Each row has a name. After each piece below comes the name of the row it's from, unless a question asks for something else. Each question is about the rows just above it.

Columns, left to right: G D A B M W F Z S
[-19.5 -28.7  87.7 -23.7 -18.8  28.6  21.1 -28.5  32.5] : num
[ 20.2  29.7 -47.6  54.8 -17.2  56.0 -29.4   8.2 -21.5] : vumez
[-47.5  56.0  29.7  20.2 -17.2  54.8 -29.4   8.2 -21.5] : Vep
[-19.6  28.6 -28.5  32.5  21.2  87.7 -18.8 -19.5 -23.7] : Zifo
Among the named rows, does one hold [-17.2  20.2  29.7] next to each other, in this order? | no
Among the named rows, does one hold [ 20.2  29.7 -47.6] next to each other, in this order? | yes
Which row holds these entries in another order? [ 20.2 -17.2  54.8 -29.4   8.2 -21.5 -47.5  56.0  29.7] | Vep
Which entry of Vep is missing from [-29.4  54.8   8.2  29.7 -21.5 -17.2  56.0  20.2]? | [-47.5]
[ 87.7 -23.7 -18.8  28.6  21.1 -28.5  32.5 -19.5 -28.7] is which row reordered? | num
[ 29.7 -28.5] is in which column, read top down? | A
Put [-21.5 -17.2   8.2  56.0 -29.4 -47.6  54.8  20.2  29.7] back in order: which row is it? | vumez

Columns, left to right: H U R Q
[ 1.5 20.0 35.9 36.0]  poga
[ -8.9  34.4  52.3 -16.0]  zum
[ 3.1 18.2 33.8  3.0]  neror
[  0.5 -23.0  36.9 -32.0]  vave
[  1.6  13.3 -58.4  30.4]  ravo
[33.8 18.2  3.2  3.0]  deret
[-20.3  33.1  73.2 -54.6]  Bubul
[-23.6  43.9  76.9 -54.6]  suni
[18.2 33.1] is in which column, read top down? | U
Which row holds these entries in another order? [ 3.0 33.8 18.2  3.1] | neror
Which entry of poga is missing from [36.0  1.5 20.0]? | [35.9]
Shuffled zum with one entry gone: [34.4 -8.9 52.3], missing | [-16.0]
Does one of the named rows hold [3.3 3.0] side by side, in this order? | no

Columns, left to right: P X L C
[ 19.0  25.9  30.5 -85.7] = bedu
[-11.0   0.7  13.9 -21.4] = rit
[-85.6  30.5  19.0  25.9] = moliv
Does one of the named rows hold [19.0 25.8 30.5] side by side, in this order? | no
Which column holds [25.9  0.7] top down? | X
Put [ 25.9 -85.6  30.5  19.0] back in order: which row is it? | moliv

Columns, left to right: toma givi miv gino Ped risu bopa genog dav
[-27.4  -3.5  -3.5   3.7  16.9 -14.9  74.9 -33.9 -37.9] = Vifo
[-14.1  26.1  19.0  43.8  26.8  -2.4  26.1  -4.0 -61.9] = luva
[ -4.0 -39.2  59.9 -11.9   5.1   6.6   6.9 -49.0  32.5] = vibil
[ -5.7 -13.7  41.8  28.8 -23.6  24.1  23.2 -12.6 -22.9] = zuv
[-64.2   4.1 -42.5   5.1 -49.6 -23.8  20.1  16.1   0.6] = bodi
[  7.8  -9.0  35.4  15.4 -67.5  -1.4  22.9   9.6  52.7] = rupe
[-27.4   3.7 -15.0 -33.8 -37.9  16.9  -3.5  -3.5  74.9] = Poveb
[  4.0  -5.9  17.5 -11.0  -9.8 -11.7  15.7  -8.5  34.0] = riki
[-27.4  74.9 -33.9 -37.9  -3.5  -3.5 -15.0  16.9   3.7] = rupi
[-23.7  15.9  22.3  35.3 -36.8  30.4 -31.0  20.4 -72.9] = Tob
Put [ 74.9  -3.5  -3.5  16.9 -37.9 -33.8 -15.0   3.7 -27.4] back in order: which row is it? | Poveb
Put [-37.9 -33.9 -27.4 -15.0  -3.5  -3.5   3.7  16.9  74.9] back in order: which row is it? | rupi
Among the named rows, does one hold [-37.9  -3.4  -3.5] next to each other, in this order? | no
Is [ 16.9 -37.9 -33.8] printed in one of the named rows, side by side and in this order? | no

Columns, left to right: paruz belu sur mido gimi padod zesek Bako
[-35.0  46.6   3.0   6.6  46.0  21.4  19.5 -52.5]  vadit
[-88.0 -87.9   1.5  31.9  39.2  25.5  -0.7   3.2]  Gufuv
[-51.1  32.4 -51.5  12.7 -28.2  56.5 -30.9 -15.1]  Ros
[-14.9  75.4  16.3  27.7  37.2  38.1  -7.8 -42.9]  fabu
[ 38.6 -92.4   3.1  18.7  36.1  21.2   4.4   0.9]  Leme
Which entry of Gufuv is missing from [  3.2   1.5  25.5  -0.7  31.9 -88.0  39.2]? | [-87.9]
Is [75.4 16.3] printed in one of the named rows, side by side and in this order? | yes
Among the named rows, does one hold [75.5 16.3 27.7 37.2] next to each other, in this order? | no

